Below is a small trained network, with its code and all its weights. Each question gives an input and a target symbol and asks what happens when units are switched off, that is, made to give their printed mean instead of their output.

import numpy as np


def w(rows, s, z=0):
    codes = np.array(rows[::2]) - 128.0
    scale = np.full(codes.shape[1], s)
    scale[-1] = z or s
    return codes * scale


def norm(h):
    return h / np.sqrt((h * h).mean(-1, keepdims=True) + 1e-5)


def f(y):
    return y / 2 * (1 + np.tanh(0.7978845608 * (y + 0.044715 * y**3)))


def softmax(a):
    e = np.exp(a - a.max(-1, keepdims=True))
    return e / e.sum(-1, keepdims=True)


def log_softmax(a):
    a = a - a.max(-1, keepdims=True)
    return a - np.log(np.exp(a).sum(-1, keepdims=True))


def net(x, mask):
    ids = ['εηξπτψω'.index(c) for c in x.split()]
    T = len(ids)
    res = E[ids] + P[:T]
    r = norm(res)
    for j in range(3):
        rows = slice(2 * j, 2 * j + 2)
        q, k, v = (r @ M[0][rows].T for M in (Q, K, V))
        z = softmax(np.where(np.tri(T) > 0, q @ k.T / 2**0.5, -1e9)) @ v
        o = O[0][rows]
        res = res + np.where(mask[j], z, o[:, -1]) @ o[:, :-1]
    y = f(norm(res) @ A[0][:, :-1].T + A[0][:, -1])
    res = res + np.where(mask[3:11], y, B[0][:, -1]) @ B[0][:, :-1]
    return log_softmax(norm(res)[-1] @ U[:, :-1].T + U[:, -1])


Q, K, V, O, A, B = {}, {}, {}, {}, {}, {}
E = w([
[192,74,139,121,61],'ε',
[92,145,159,118,97],'η',
[88,127,124,157,105],'ξ',
[93,190,133,140,147],'π',
[163,137,152,122,202],'τ',
[107,162,160,151,79],'ψ',
[2,31,143,168,110],'ω',
],0.014)
P = w([
[130,140,124,123,147],'0',
[124,87,214,250,122],'1',
[145,209,132,139,185],'2',
[108,161,171,166,86],'3',
[67,82,127,136,66],'4',
[156,191,123,132,171],'5',
[99,142,191,164,68],'6',
[105,109,44,99,113],'7',
[166,153,136,109,144],'8',
[102,95,134,92,35],'9',
[73,81,200,194,129],'10',
[170,156,126,116,147],'11',
[40,135,75,96,88],'12',
],0.011)
Q[0] = w([
[98,157,206,178,129],'H1',
[60,75,173,247,172],'H1',
[188,205,141,147,100],'H2',
[72,83,182,214,145],'H2',
[62,130,60,94,141],'H3',
[161,94,103,168,144],'H3',
],0.012)
K[0] = w([
[117,181,55,184,102],'H1',
[124,131,31,54,124],'H1',
[173,210,149,187,116],'H2',
[118,136,8,92,159],'H2',
[118,115,203,191,133],'H3',
[159,158,133,87,119],'H3',
],0.012)
V[0] = w([
[190,63,183,187,176],'H1',
[217,175,105,161,27],'H1',
[134,164,176,31,64],'H2',
[241,214,57,164,131],'H2',
[108,134,57,3,145],'H3',
[161,126,242,103,94],'H3',
],0.0069)
O[0] = w([
[53,120,127,85,144,66],'H1',
[128,164,2,178,155,115],'H1',
[106,230,140,153,129,114],'H2',
[119,111,183,188,203,88],'H2',
[126,180,174,156,189,3],'H3',
[175,137,149,84,65,152],'H3',
],0.0093,0.006)
A[0] = w([
[254,134,103,88,132,55],'N1',
[108,164,179,128,89,202],'N2',
[130,52,87,107,166,96],'N3',
[226,73,52,218,100,19],'N4',
[168,173,101,17,252,104],'N5',
[174,112,176,178,109,1],'N6',
[142,237,111,77,122,78],'N7',
[84,142,35,73,93,185],'N8',
],0.0098,0.0051)
B[0] = w([
[66,169,191,106,70,133],'N1',
[87,96,66,79,141,235],'N2',
[129,121,91,254,76,130],'N3',
[179,133,74,5,222,182],'N4',
[191,127,105,212,1,152],'N5',
[206,102,87,214,118,136],'N6',
[148,68,203,130,215,161],'N7',
[93,67,170,214,67,255],'N8',
],0.0085,0.0059)
U = w([
[174,148,33,88,140,212],'ε',
[114,167,198,56,77,89],'η',
[145,1,57,190,137,3],'ξ',
[44,201,100,185,183,250],'π',
[175,98,207,208,128,75],'τ',
[197,224,109,190,33,83],'ψ',
[25,39,192,100,195,46],'ω',
],0.0094,0.0038)

Each question gives the input, a string of symbols that net reads in full, and the target symbol t.
The units are the heads (2 rows each of Q, K, V and O) and the neurons (one row each of A and B). Each row of codes is followed by its name. A weight is (code - 128) times the scale printed after its matrix; where a second scale follows, it is the last column's (O, A, B and U).
mask holds one flag per unit, heads first, then neurons. A switched-off unit (its flag False) gives its mean, the last column of its rows in O or B, instead of its output. The means were averaged over made-up inputs and are rounded, as every weight is.
A unit's drop is (log p(t) with every unit on - log p(t) with that unit switched off) / (log p(t) with every unit on - log p(t) with every unit switched off).
The circuit of an input: a set's keep is (log p(t) with only the set's units on - log p(t) with every unit switched off) / (log p(t) with every unit on - log p(t) with every unit switched off). Starting from all 11 units, units are removed one at a time, each time the one whose removal leaves the highest keep (on an exact tie, the one counted first), for as long as the keep stays at least 0.8.
units of the circuit, in order: the units of the circuit, biggest drop first
unit that matters most: the unit with the biggest drop
k most important neurons: the k neurons with the biggest drops, biggest first
heads that matter: for each layer, one digit per head in row order, 1 if its drop is at least 0.15 and else 0, layers parted by /
input ξ τ ψ ξ η ξ η ψ π ψ ψ, target ε: unit that matters most	H1
input ξ ε π τ η ψ, target π: 4 most important neurons	[N8 N5 N2 N4]
input τ ε ω τ ψ η η η τ τ ε, target ψ: heads that matter	111
input ψ ψ ξ η η ξ η ψ η ψ ψ, target ε: units of the circuit, in order	[H1 N4]
input ψ η ξ η ε η ξ η ω τ π, target ψ: units of the circuit, in order	[H1 H2]
input η ψ ε ψ ω ω ξ ε η ξ τ, target π: units of the circuit, in order	[H1 H3 H2]
input ω ψ ξ π η ψ ξ ξ π, target τ: units of the circuit, in order	[N7 N5]
input ω π τ ξ, target ω: units of the circuit, in order	[H1 H2]
input ψ ξ τ ξ ξ ξ ξ ξ τ ψ ψ, target ξ: heads that matter	110
input ε ω π π ω ψ, target π: heads that matter	010
input ε η ψ ξ τ η π, target π: heads that matter	110
input ψ ω π ξ π τ η ε τ ξ ω, target π: heads that matter	110
input ω ε ξ ξ ω η ξ ξ τ π π, target ξ: heads that matter	111
input ψ ψ ξ ξ ε ξ ξ, target ξ: heads that matter	110
input ξ ξ ψ π, target π: 2 most important neurons	[N8 N2]
input τ ψ ξ ξ, target ξ: heads that matter	010
input ω ξ η ω π ξ η ψ ε ξ τ, target ε: heads that matter	100
input ξ ξ τ ξ π ξ ε, target ε: 3 most important neurons	[N8 N4 N7]
input ξ ψ τ ξ η ε ξ τ ω τ, target τ: most important neuron	[N7]
input η ω ψ τ τ, target η: unit that matters most	N1
input ε ω η η ξ ψ ξ ξ ψ τ, target τ: 2 most important neurons	[N7 N5]
input ψ η ξ ξ ξ ψ ε, target ε: units of the circuit, in order	[N4 H1 N8]
